Here is a tiny trained network, its code and every weight. The questions are about switching its units off for an input and a target symbol, where a switched-off unit gives its printed mean instead of its output.

import numpy as np


def w(rows, s, z=0):
    codes = np.array(rows[::2]) - 128.0
    scale = np.full(codes.shape[1], s)
    scale[-1] = z or s
    return codes * scale


def f(y):
    return y / 2 * (1 + np.tanh(0.7978845608 * (y + 0.044715 * y**3)))


def softmax(a):
    e = np.exp(a - a.max(-1, keepdims=True))
    return e / e.sum(-1, keepdims=True)


def log_softmax(a):
    a = a - a.max(-1, keepdims=True)
    return a - np.log(np.exp(a).sum(-1, keepdims=True))


def net(x, mask):
    ids = ['ΓΔΛΠΣΩβεζθμξψ'.index(c) for c in x.split()]
    T = len(ids)
    res = E[ids] + P[:T]
    u = 0
    for l in range(2):
        q, k, v = (res @ M[l].T for M in (Q, K, V))
        z = softmax(np.where(np.tri(T) > 0, q @ k.T / 4**0.5, -1e9)) @ v
        res = res + np.where(mask[u], z, O[l][:, -1]) @ O[l][:, :-1]
        u += 1
        y = f(res @ A[l][:, :-1].T + A[l][:, -1])
        res = res + np.where(mask[u : u + 12], y, B[l][:, -1]) @ B[l][:, :-1]
        u += 12
    return log_softmax(res[-1] @ U[:, :-1].T + U[:, -1])


Q, K, V, O, A, B = {}, {}, {}, {}, {}, {}
E = w([
[180,136,127],'Γ',
[122,46,152],'Δ',
[121,137,132],'Λ',
[150,89,149],'Π',
[189,189,241],'Σ',
[157,132,201],'Ω',
[160,113,131],'β',
[176,131,126],'ε',
[142,143,124],'ζ',
[6,167,51],'θ',
[104,144,127],'μ',
[203,107,234],'ξ',
[108,108,121],'ψ',
],0.017)
P = w([
[2,21,233],'0',
[168,199,35],'1',
[174,164,132],'2',
[50,80,172],'3',
[161,206,14],'4',
[171,169,149],'5',
[50,62,138],'6',
[163,184,4],'7',
[173,166,152],'8',
],0.0098)
Q[0] = w([
[250,135,2],'0.h1',
[77,148,74],'0.h1',
[83,54,86],'0.h1',
[28,74,139],'0.h1',
],0.01)
K[0] = w([
[222,158,254],'0.h1',
[60,58,164],'0.h1',
[121,106,144],'0.h1',
[14,51,122],'0.h1',
],0.0094)
V[0] = w([
[107,61,1],'0.h1',
[104,118,170],'0.h1',
[90,139,204],'0.h1',
[93,142,140],'0.h1',
],0.0069)
O[0] = w([
[59,244,189,4],'0.h1',
[180,35,127,162],'0.h1',
[23,3,3,196],'0.h1',
[145,159,169,140],'0.h1',
],0.0055,0.0024)
A[0] = w([
[192,153,40,208],'0.n1',
[77,118,204,166],'0.n2',
[134,64,140,26],'0.n3',
[58,101,8,20],'0.n4',
[195,125,130,55],'0.n5',
[131,178,154,88],'0.n6',
[52,192,153,27],'0.n7',
[85,102,188,125],'0.n8',
[144,129,190,113],'0.n9',
[150,162,122,3],'0.n10',
[120,83,135,15],'0.n11',
[188,126,109,62],'0.n12',
],0.012,0.0061)
B[0] = w([
[104,247,181,254],'0.n1',
[212,65,84,180],'0.n2',
[109,232,131,134],'0.n3',
[183,185,220,190],'0.n4',
[122,170,198,138],'0.n5',
[197,91,20,132],'0.n6',
[48,75,163,133],'0.n7',
[216,126,85,162],'0.n8',
[73,67,106,143],'0.n9',
[186,254,148,115],'0.n10',
[108,246,181,122],'0.n11',
[186,229,195,140],'0.n12',
],0.007,0.008)
Q[1] = w([
[184,95,57],'1.h1',
[175,144,37],'1.h1',
[74,170,247],'1.h1',
[132,106,188],'1.h1',
],0.014)
K[1] = w([
[239,114,11],'1.h1',
[120,40,72],'1.h1',
[47,177,254],'1.h1',
[112,194,122],'1.h1',
],0.0096)
V[1] = w([
[101,93,190],'1.h1',
[140,104,127],'1.h1',
[81,132,110],'1.h1',
[59,176,245],'1.h1',
],0.012)
O[1] = w([
[143,145,115,146],'1.h1',
[68,96,204,120],'1.h1',
[103,111,97,35],'1.h1',
[215,61,7,251],'1.h1',
],0.012,0.0025)
A[1] = w([
[163,193,124,47],'1.n1',
[100,115,133,75],'1.n2',
[12,133,53,7],'1.n3',
[64,66,130,88],'1.n4',
[49,29,141,69],'1.n5',
[73,104,156,182],'1.n6',
[72,16,143,180],'1.n7',
[196,74,126,114],'1.n8',
[83,92,164,88],'1.n9',
[212,187,135,56],'1.n10',
[154,11,97,129],'1.n11',
[175,129,179,43],'1.n12',
],0.012,0.013)
B[1] = w([
[111,68,175,180],'1.n1',
[106,33,100,120],'1.n2',
[255,1,248,124],'1.n3',
[193,109,157,153],'1.n4',
[219,131,147,175],'1.n5',
[83,143,82,227],'1.n6',
[85,106,105,235],'1.n7',
[63,171,148,226],'1.n8',
[174,119,112,173],'1.n9',
[126,49,111,254],'1.n10',
[123,151,189,212],'1.n11',
[127,106,29,127],'1.n12',
],0.012,0.0087)
U = w([
[27,24,179,138],'Γ',
[7,94,79,139],'Δ',
[81,181,116,108],'Λ',
[125,139,166,95],'Π',
[157,69,124,109],'Σ',
[185,153,132,186],'Ω',
[128,164,148,142],'β',
[148,107,240,2],'ε',
[111,168,210,40],'ζ',
[101,87,29,69],'θ',
[105,184,65,78],'μ',
[159,98,144,129],'ξ',
[143,130,152,117],'ψ',
],0.014,0.0072)

Each question gives the input, a string of symbols that net reads in full, and the target symbol t.
The units are the heads (4 rows each of Q, K, V and O) and the neurons (one row each of A and B). Each row of codes is followed by its name. A weight is (code - 128) times the scale printed after its matrix; where a second scale follows, it is the last column's (O, A, B and U).
mask holds one flag per unit, layer by layer, with each layer's heads first. A switched-off unit (its flag False) gives its mean, the last column of its rows in O or B, instead of its output. The means were averaged over made-up inputs and are rounded, as every weight is.
A unit's drop is (log p(t) with every unit on - log p(t) with that unit switched off) / (log p(t) with every unit on - log p(t) with every unit switched off).
The circuit of an input: a set's keep is (log p(t) with only the set's units on - log p(t) with every unit switched off) / (log p(t) with every unit on - log p(t) with every unit switched off). Starting from the 12 units with the biggest drops (on a tie, the unit counted first), units are removed one at a time, each time the one whose removal leaves the highest keep (on an exact tie, the one counted first), for as long as the keep stays at least 0.8.
units of the circuit, in order: the units of the circuit, biggest drop first
k most important neurons: the k neurons with the biggest drops, biggest first
k most important neurons of layer l: the k neurons of layer l with the biggest drops, biggest first
input ψ Π Π ζ θ μ ζ μ, target θ: units of the circuit, in order -> [1.h1, 0.n4, 0.n2, 0.n1]
input Λ ζ Σ Λ Π, target Σ: 3 most important neurons -> [0.n4, 1.n10, 0.n1]
input Λ Σ θ ζ ζ, target θ: 4 most important neurons -> [0.n1, 0.n4, 1.n10, 0.n2]
input ξ θ μ ζ Σ, target Σ: units of the circuit, in order -> [1.n10, 1.h1]
input Λ ε ψ, target Δ: 4 most important neurons -> [0.n4, 0.n1, 0.n12, 1.n5]
input Π θ ξ Σ β, target Σ: 4 most important neurons of layer 1 -> [1.n10, 1.n11, 1.n1, 1.n6]
input ζ Λ Δ θ, target Γ: units of the circuit, in order -> [1.n3]
input β ζ θ Γ μ θ ζ Λ, target θ: 2 most important neurons of layer 0 -> [0.n2, 0.n1]
input ε μ Λ ζ ζ, target ζ: units of the circuit, in order -> [1.h1, 0.n4, 0.n1]
input β ζ ζ ζ θ, target θ: units of the circuit, in order -> [0.n4, 1.h1, 0.n1]
input μ Λ Ω Λ ψ, target Ω: 2 most important neurons -> [0.n4, 0.n8]
input ζ β ζ β Λ Σ Π ε, target Σ: 2 most important neurons -> [0.n4, 1.n10]
input ε ε μ, target Λ: 3 most important neurons -> [0.n4, 0.n6, 1.n10]
input Σ ζ β ε μ, target Σ: 4 most important neurons of layer 0 -> [0.n4, 0.n1, 0.n2, 0.n8]
input ψ Π Λ θ β, target θ: 2 most important neurons -> [0.n1, 0.n7]
input ε ζ ψ β θ Γ Δ μ, target θ: units of the circuit, in order -> [0.n1, 0.n2, 1.h1, 0.n4]
input ε Ω ζ ξ ζ ζ θ, target Γ: 4 most important neurons of layer 1 -> [1.n11, 1.n3, 1.n7, 1.n8]
input Π Γ ε Σ Γ, target Σ: 3 most important neurons of layer 0 -> [0.n4, 0.n1, 0.n12]
input ε Π ψ Γ ζ ε Σ, target Γ: units of the circuit, in order -> [0.n1, 0.n9]
input ζ Π ε, target Σ: 4 most important neurons of layer 0 -> [0.n1, 0.n2, 0.n12, 0.n5]
input θ ε μ ζ ε, target θ: 3 most important neurons of layer 0 -> [0.n4, 0.n7, 0.n6]
